In the rows, 128 means zero.
Group and class of each row
[154 144 139 125 140 103 121  94 131 133 100 124 121  80 139 135 125 122
 126 116 134 148 120 118 121 100 120 116 136 127 148 122  98 117  99 115
 129 144 144 118 124 133 149 166 155 101 128 107 121 115 151 140 158 120
 117 129 134 113 129 119 123 109 129 125 167 128 136 126 128 158 121 121
 150 122 120 128 151 134  76 114 131 139 129 181 139 150 134 119 121 115
 124 118 130 155 115 143 129 141 126 115 111 115 101 126 141 112 130 142
 130 172 136 130 110 148 112 117 146 145 125 115 127 122 124 116 122 137
 153 135 105  87 141 141 122 124 124 132 142 110  65] -> Q320 > Q387
[166 135 126 131 103 116 130 140 129 122 144 105 161  93  98 130 118 100
 143 148 119 123 119 113 122 129 115 110 133 133 128 135 120 134 104 111
 114 146 146 124 144 129 133 140 148  96 141 115 141 132 134 112 143 134
  89 119 140  91 125 133 152 139 143 159 126 133 159 136 129 122 126 137
 114 126 147 133 123 128 123 128 127 127  99 146 128 155  99 139 145 160
 140 107 121 122 148 134 101  82 130  98 116 144 113 119 131 154 121 151
 124 144 136 136 135 135 115 110 116 122 138 193 127 119 138 105 124 112
 147 129 133 104 114 114 118 118 129 146 134  91 120] -> Q696 > Q400
[165 159 141 126 118  99 114 106 132 125 124 112 121  67 137 105 146  94
 131 146 138 135 125 119  67 128 105 158 141 137 128 128 124 121  89  81
 136 144 145 113 144 120 147 170 121 115 127 112 121 120 116 106 164 126
  42 128 150 109 133 102  86 154 131 128 161 149 150 133 131 131 119 139
  95 148 122 118 148 118 111 110 124 133  83 167 114 124 118 122 131 124
 148 118 136 132 117 135 118 122 120 107 135 127  94 117 146 144  95 207
 126 166 138 141 128 108 120  91 158 121 122 116 122  85 116  96 121 117
 154 153 109  86 121 136 120 137  89 127 123  79  25] -> Q320 > Q387
[146 138 128 131 164  83 116 112 148 105 102 133 122  69 140 158 107 143
 141 111 126 149 150 120 119  84 132 140 145 107 171 136  88 119 106 126
 116 152 169 117 134 121 137 148 147  94 116 124 140 122 120 122 147 136
  97 130 129 116 148 117 118 124 142 117 148 108 131 109 104 142  92 128
 128 116 109 133 163 129  76 110 125 147 154 187 153 137 144 111 125 116
  95 134 112 146 132 150 111 122 151 119 128 112  62 165 139  93 143 131
 113 118 137 113 121 127 112  93 150 126 128 115 119 120 137 148 119 136
 137 125 118  94 143 120 135 127 126 142 118 113  47] -> Q320 > Q815
[169 127 119 136 165 107 120 138 139 103 119 125 130 123 124 155 124 133
 126 125 130 140 129 118 137  90 136 126 133 112 171 140 100 128 128 130
  97 154 143 121 120 135 132 128 199  88 160 122 155 135 138 112  99 146
 119 159 127 113 131 132 158  79 112 132 131  96 143 129  98 134 128 119
 130 114 128 130 146 119  94 133 134 140 182 143 151 136 146 121 110 147
 113 121 113 123 135 135 137 122 129 122  94 128 143 162 119 123 148 130
 128 128 114 128 125 133 119 115 128 127  91 122 141 250 157 121 139 121
 155 130 135 106 147 135 126 128 135 148 141 131 146] -> Q696 > Q432
[157 101 120 129 185 119 132 133 127  93  83 133 116 190 110 130 126 161
 159  99 107 131 144 155 154  94 159  69 113 104 153 134  89 122 135 169
 103 142 178 132 138 114 122 117 180 113 114 107 143 117 109 142 119 131
 185 136 128 144 125 124 158 110  92 123 126 114 136 115  87 144 126 119
 119  78 115 108 110 134 104 114 142 148 203 123 136 152 153 152 117 112
 101 144 125 112 150 141  99 133 128 144 124 124 146 126 101 111 156 124
 123 148 144 113 109 137 125 129 114  99 123 133 129 142 142 178 101 158
 104 104 147 119 139 117 139 121 126 131 111 143 192] -> Q89 > Q464
[185 139 125 126 155 118 122 130 127 104 113 132 109 156 117 131 106 135
 136 130 109 139 124 130 143 102 135  74 124 116 147 126 104 123 123 151
  79 160 164 110 129 130 121 140 187  95 146 129 141 109 119 137 128 144
 111 191 132 111 123 118 159  97 113 146 141 117 132 122 111 141 138 127
 138 107 124 141 136 131  97 138 146 141 178 157 134 143 119 125 131 117
 113 125 117 126 154 133  95 122 127 125 110 150 122 141 112 134 142 140
 114 154 135 131 115 136 117  78  99 120 121 128 135 139 145 139 129 152
 160 110 139 107 118 128 124 130 126 150 131 127 178] -> Q696 > Q400
[159 118 117 125 148 125 126 119 129 126 130 118 134 149 126 128 116 136
 121 117 124 141 109 127 128 109 135  82 135 118 154 131 112 127 122 127
  84 146 133 114 112 120 119 147 183 111 145 109 143 125 129 142 127 143
 127 142 128 108 115 132 172  89 122 140 138 123 132 116 121 119 148 132
 136 117 123 132 133 162 109 148 133 128 178 138 136 141 127 126 127 133
 123 129 126 120 131 125 134 125 121 126 107 143 102 147 118 122 146 136
 137 153 120 158 128 132 121 114 117 130 116 114 147 147 151 115 124 132
 156 137 140 117 115 119 116 124 129 142 157 144 168] -> Q696 > Q400
[161 116 131 132 154 125 114 131 136 117 100 135 134 188 116 125 121 145
 143 101 114 138 127 138 154 112 158  73 116 114 129 124 106 123 120 147
 113 138 165 128 133 111 121 125 176 106 119 135 156 103 117 139 136 143
 158 136 134 140 114 131 149 132 114 146 145 117 130 118 115 143 127 128
 142  97 128 127 150 128 112 127 138 127 162 151 132 135 132 143 131 114
 124 128 130 118 133 132 121 137 128 142 115 134 119 126 119 122 136 129
 124 156 152 113 125 135 123 131 130 113 124 132 141 136 138 138 103 144
 113 122 135 111  82 131 132 121 135 137 137 133 154] -> Q89 > Q263
[148 143 139 119 113 108 111 103 149 141 109 153 125 101 144  95 110 108
 127 127 131 140 127 117 120 100 112 134 139 134 112 120 123 112 109  97
 120 139 141 115 128 147 147 152 126 108 127 140 143 113 134 124 156 110
  82 125 132 112 109 120 148 145 136 144 158 139 150 144 133 144 120 131
 134 137 128 133 138 122 106 101 119 124  80 173 109 116 116 124 122 132
 146 102 128 154 124 132 117 124 125 110  92 124 110 126 149 136 118 140
 131 169 148 166 139 118 118 113 156 116 147 113 123 105 128 101 117 125
 149 150 122  86 121 134 121 108 127 139 168  89  47] -> Q320 > Q387
[170 128 127 143 152 112 116 133 129 117 102 128 117 106 109 141 125 136
 139 126 124 148 117 129 133  96 134  95 133 108 160 120  89 130 115 125
 107 162 150 123 140 129 115 154 171  81 133 114 139 123 125 119 143 136
 110 143 121 114 112 122 150  98 130 133 141 103 127  94 106 138 117 128
 133  94 126 120 144 122  64 129 138 144 170 153 147 141 122 132 147 130
 136 131 127 131 143 132 118 108 120 118 124 137 109 161 125 143 136 141
 125 158 135 134 119 149 109  96 136 127 149 127 136 138 144 128 108 120
 144 121 130  93 118 120 128 123 130 149 145 116 132] -> Q696 > Q400
[155 107 124 138 144 105 132 126 121 116  92 138 123 177 103 114 102 148
 143  98 101 150 124 139 142 120 124  86 134 113 109 139 109 125 120 127
 126 139 152 128 151 129 116 128 169  95 126 135 127 111 109 132 148 138
 150 153 134 141 112 134 143 122 114 129 136 137 127 120 118 148 120 129
 127  96 119 126 122 120 106 112 134 142 149 146 143 140 123 144 128 112
 125  82 135 124 145 131 106 123 130 132 128 131 109 119 123 131 124 134
 130 196 163 120 114 127 117 139 129 107 125 126 147 121 147 157  89 155
 107 105 135 111 109 115 132 116 131 133 130 126 162] -> Q89 > Q263
[163 102 118 120 166 126 128 144 127 105  84 148 135 213 113 124 112 168
 146  98 122 155 134 156 160  99 137  71 134 107 138 125  77 101 122 168
 116 140 155 134  19 121 122 124 177  90 123 129 142 117 101 144 136 157
 173 138 114 141 113 125 151 107  98 136 135 101 129 113 101 148 114 119
 129  81 121 126 135 148  99 123 138 150 218 139 151 152 144 129 105 112
 111 129 116 125 146 134 120 142 120 120 145 114 137 126 112 117 146 128
 130 151 153 123 104 139 130 129 129 109 121 142 141 148 146 160  85 152
 101 105 141 105 121 119 130 126 149 140 130 126 159] -> Q89 > Q263
[113 131 138 100 122 109 104 111 134 122 131 131 129  88 130 125 123 125
 128 124 138 135 134 119 115 118 110 144 150 124 126 135 119 129 109  97
 128 128 142 129 132 132 139 146 119 115 125 119 131 141 131 114 157 134
  92 119 122 117 135 123 113 141 137 124 141 140 145 136 134 160 127 136
 131 132 137 132 132 132 116 117 112 121  96 154 132 127 120 108 132 153
 149 121 123 146 157 152 125 111 136 126 116 118 118 130 140 129 107 118
 121 145 146 144 123 126 115 111 152 117  84 118 124  89 122 111 125 119
 134 142 113  95 130 125 131 122 141 125 135 113  45] -> Q320 > Q815
[172 129 133 129 130 111 126 134 128 103 108 136 123 101 103 145 138 117
 131 135 118 138 130 122 124  93 125 128 140 114 156 123 109 137 119 123
  90 180 150 118 128 140 133 150 191 109 134 117 158 118 134 111 132 137
  88 148 136  88 136 130 159  99  83 127 135 118 157 130 115 124 121 126
 122 112 132 143 146 113  98 140 132 138 142 157 136 149 130 122 115 165
 136 129 113 122 146 126 117  96 125 106 125 140 135 136 129 130 132 146
 128 125 122 136 124 136 115 111 114 130 137 114 136 145 141 117 122 114
 153 123 131 107 134 124 111 111 137 151 149 125 135] -> Q696 > Q432
[169 141 130 124 161  71 111 111 134 116 101 124 135  29 140 145 129 122
 156 122 119 135 165 113 146  77 126 141 138 120 163 129  83 133  87 120
 139 153 173 120 162 101 147 153 124  87 116 122 131 120 111 109 148 114
  64 136 127 114 152 116  90 146  80 129 148 114 135 106 115 137  87 131
 107 116 133 116 160 137  74 101 145 161 119 207 151 141 138 127 125  99
  73 139 115 138 147 167  71  92 130 104 136 123  95 117 140 122 145 137
 103 106 155 100 110 126 106  99 125 131 136 125 100 109 135 148 132 141
 124 135 103  82 136 115 139 126 112 141 106 106  15] -> Q320 > Q387
[148 149 138 114 144  97 122  87 132  71 108 118 130  80 141 134 120 129
 147 107 139 141 135 124 126  95 125 141 136 138 145 129 106 117 104 121
 129 136 144 121 131 123 127 144 119 115 100 119 125 118 123 135 151 120
  95 136 130 117 143 120 104 127 104 108 162 125 123 131 140 143 105 134
 135 125 128 126 147 128  84 120 132 138 122 157 147 136 131 125 122 108
 114 131 129 153 120 122 134 146 106 137 131 116 119 134 140 126 135 138
 133 146 111 134 134 135 137 113 167 124 115 117 132 112 125 128 133 119
 144 136 112 110 134 126 131 128 126 123 131 107  52] -> Q320 > Q387
[167  95 118 125 165 126 120 137 123 129  77 128 175 203 112 118  95 139
 158 121 108 143 144 144 154  95 134  79 122 113 127 135 117 124 133 124
 129 151 168 126 162 123 112 121 174 102 112 137 139 114 101 133 128 142
 151 138 148 150 115 127 161 125  99 140 129 120 134 124 112 177 122 117
 104  93 128 128 125 119 115 119 141 152 156 143 132 150 132 150 145 109
 121 121 136 114 148 146  87 110 120 134 121 137 121 121  84 138 134 132
 121 161 166 104 114 142 125 125 106  99 132 136 125 140 147 155  95 166
 102 104 111 118 120 120 138 126 199 143 126 120 170] -> Q89 > Q464
[169 103 130 135 173 118 125 101 128 116  91 128 137 185 117 108 112 175
 146  87 136 151 111 137 138 104 147  92 123 108 146 127  93 115 112 140
 129 128 149 128 141 136 112 115 177  98 121 132 100 145 107 144 140 122
 164 153 158 147  93 123 140  76 113 128 133 107 113 112 108 154 108 131
 150  98 115 130 132 123  93 123 126 138 194 131 137 123 131 139 130 116
 119 136 132 128 127 127 134 141 121 128 126 117 111 123 121 121 122 132
 127 162 155 117  98 147 115 133 154 117 115 132 153 135 131 132 111 147
 112 111 140  99 119 107 137 123 135 114 136 138 148] -> Q89 > Q263
[182 135 131 145 153 164 126 117 130  98 116 119 122 104 113 146 123 130
 126 123 110 139 136 116 130 101 128 114 138 118 158 141 103 127 110 124
 102 158 162 123 135 133 121 143 203  95 147 116 139 113 135 108 138 141
  99 151 122  99 114 129 167  99 122 152 131  93 125 130 105 132 122 132
 138 109 122 131 144 124  86 139 135 141 169 152 126 150 124 133 119 146
 118 132 120 118 149 132 121  91 127 112 116 139 112 141 128 136 141 149
 124 144 126 131 127 124 106 103 130 117 125 132 135 147 149 111 126 135
 167 117 122  99 134 142 119 119 134 149 157 127 125] -> Q696 > Q432
[152 114 112 135 138 130 124 133 115 105  93 145 119 169 104 116 128 134
 154 118 116 130 132 130 143 125 131 102 120 117 119 131 129 132 114 152
 133 140 167 133 156 119  67 111 153 111 132 138 126  94 102 130 135 134
 149 129 133 157 111 128 137 110 115 140 111 121 117 118  87 140 133 121
  95  90 104 126 113 134 136 124 133 147 153 126 138 146 119 145 134 129
 111 123 117 111 152 133  89  95 127 123 143 145 122 109 116 116 137 139
 116 123 172  91 101 116 112 148  98 105 139 130 119 126 139 156 113 129
  20 119 144 129 119 108 139 122 113 133 123 130 176] -> Q89 > Q464
[150 132 122 133 129 109 121 133 118 110 125 121 101  96 128 141 119 118
 140 142 117 131 100 138 140 116 120 106 142 115 133 129 126 127 107 123
 113 159 158 120 162 122 118 133 175 105 153 118 141 118 107 109 132 155
  91 138 142 101 128 124 151 128 134 156 122 142 135 134 108 130 122 129
 113 102 126 125 117 125 123 152 128 128 150 158 130 149 109 119 111 156
 118 123 124 121 154 127  91  68 136 114 127 163  84 123 130 118 126 146
 121 123 149 121 122 129 114 108  95 123 131 118 126 137 132 141 121 131
 125 122 116 119 118 129 124 109 130 141 133  93 150] -> Q696 > Q400
[173 110 116 136 140 127 122 121 135 116 102 127 109 195 104  96 109 126
 143 114 116 137 117 140 134 109 114   4 118 115 107 133 109 123 111 131
 120 151 179 122 147 134 116 137 176 103 137 139 125 105 116 136 148 138
 132 134 135 125 103 134 150 127 117 147 135 133 135 117 115 144 126 126
 114  97 112 133 115 127 119 113 138 149 153 131 118 148 125 162 132 115
 144 112 132 101 133 133  88 108 120 132 128 143 103 132 116 140 127 140
 127 178 157 124 110 137 126 129 102 112 128 129 148 123 134 129 103 158
 113 116 146 123 105 122 133 108 136 138 145 114 181] -> Q89 > Q464
[191 122 123 148  42 121 106 128  95 152 146 116 120 134  73  41 110  88
 128 144 132 134  68 111  91 176  68  67 112 152   8 119 161 135  69  74
 171 142 168 130 209 123  97 177 144  66 182 110  62  69 123 129 205 130
  32 111 164 104  84 122 162 202 169 202 125 193 144 137 181 155 133 137
  78 108 137 125  64 127 189 126 132 125  53 140  65 146  24 149 184 156
 198  50 154 128 167 117  57  80 110  87 129 198   7  56 139 165  55 173
 140 237 226 145 122 135 109 112 110 107 152 127 142  84 105  62  81 148
  94 153 132  89  25 107 134  84 128 132 177  43 133] -> Q89 > Q263
[173 128 129 134 166 104 123 127 156 127 114 128 120 123 114 153  96 142
 133 122 118 142 131 122 135 110 146  70 136 124 104 130 103 117 116 131
  93 162 144 105 113 142 130 165 178  99 141 129 141 124 121 159 139 141
 124 134 120 106 123 123 152  84 130 145 154 108 124 119 122 143 122 130
 153 135 116 118 141 137  83 131 147 140 169 171 145 147 132 133 119 115
 103 121 150 139 144 135 110 130 119 116  14 143 108 135 126 128 148 129
 122 141 136 145 133 149 104 116 120 129 123 139 136 142 143 132 133 136
 156 120 132 101 105 118 101 117 128 148 152 127 111] -> Q696 > Q400
[158 139 139 133 169  95 123  90 139 140  89 131 117  87 149 136 108 152
 133  97 135 153 104 131 135  90 141 118 123 116 156 130  97 111  93 124
 116 132 138 120 120 103 129 167 150  96 109 117 128 138 130 150 160 122
 109 133 139 138 129 123 104 121 112 115 164 113 125 111 125 153 109 124
 165 130 127 128 149 150  83 109 137 139 139 167 151 132 140 124 121  99
 113 133 127 158 115 137 137 165 130 136 125 108 108 141 147 115 139 119
 132 165 130 130 127 143 129 112 177 124 129 123 135 107 109 137 121 143
 150 171 115  86 128 124 124 134 123 112 134 118  54] -> Q320 > Q815
[163 130 140 127 201  94 139  87 145 104  78 113 130 113 140 158 111 168
 132  86 122 149 151 143 141  63 158 110 135 109 194 144  95 108 117 131
 102 138 152  67 106 132 146 148 155 108 102  79 156 135 115 163 148 129
 131 132 126 124 134 122 121  85 129  91 169  96 126 115 105 150  93 124
 182 124 111 126 183 120  49 101 124 157 179 184 162 134 168 127 101  82
  94 148 116 158 116 144 134 169 121 137 105  94 140 151 127 100 162 136
 133 156 107 137 127 141 120 113 165 125  89 118 126 132 152 159 123 141
 149 115 152  83 151 134 121 124 134 135 140 156  65] -> Q320 > Q387
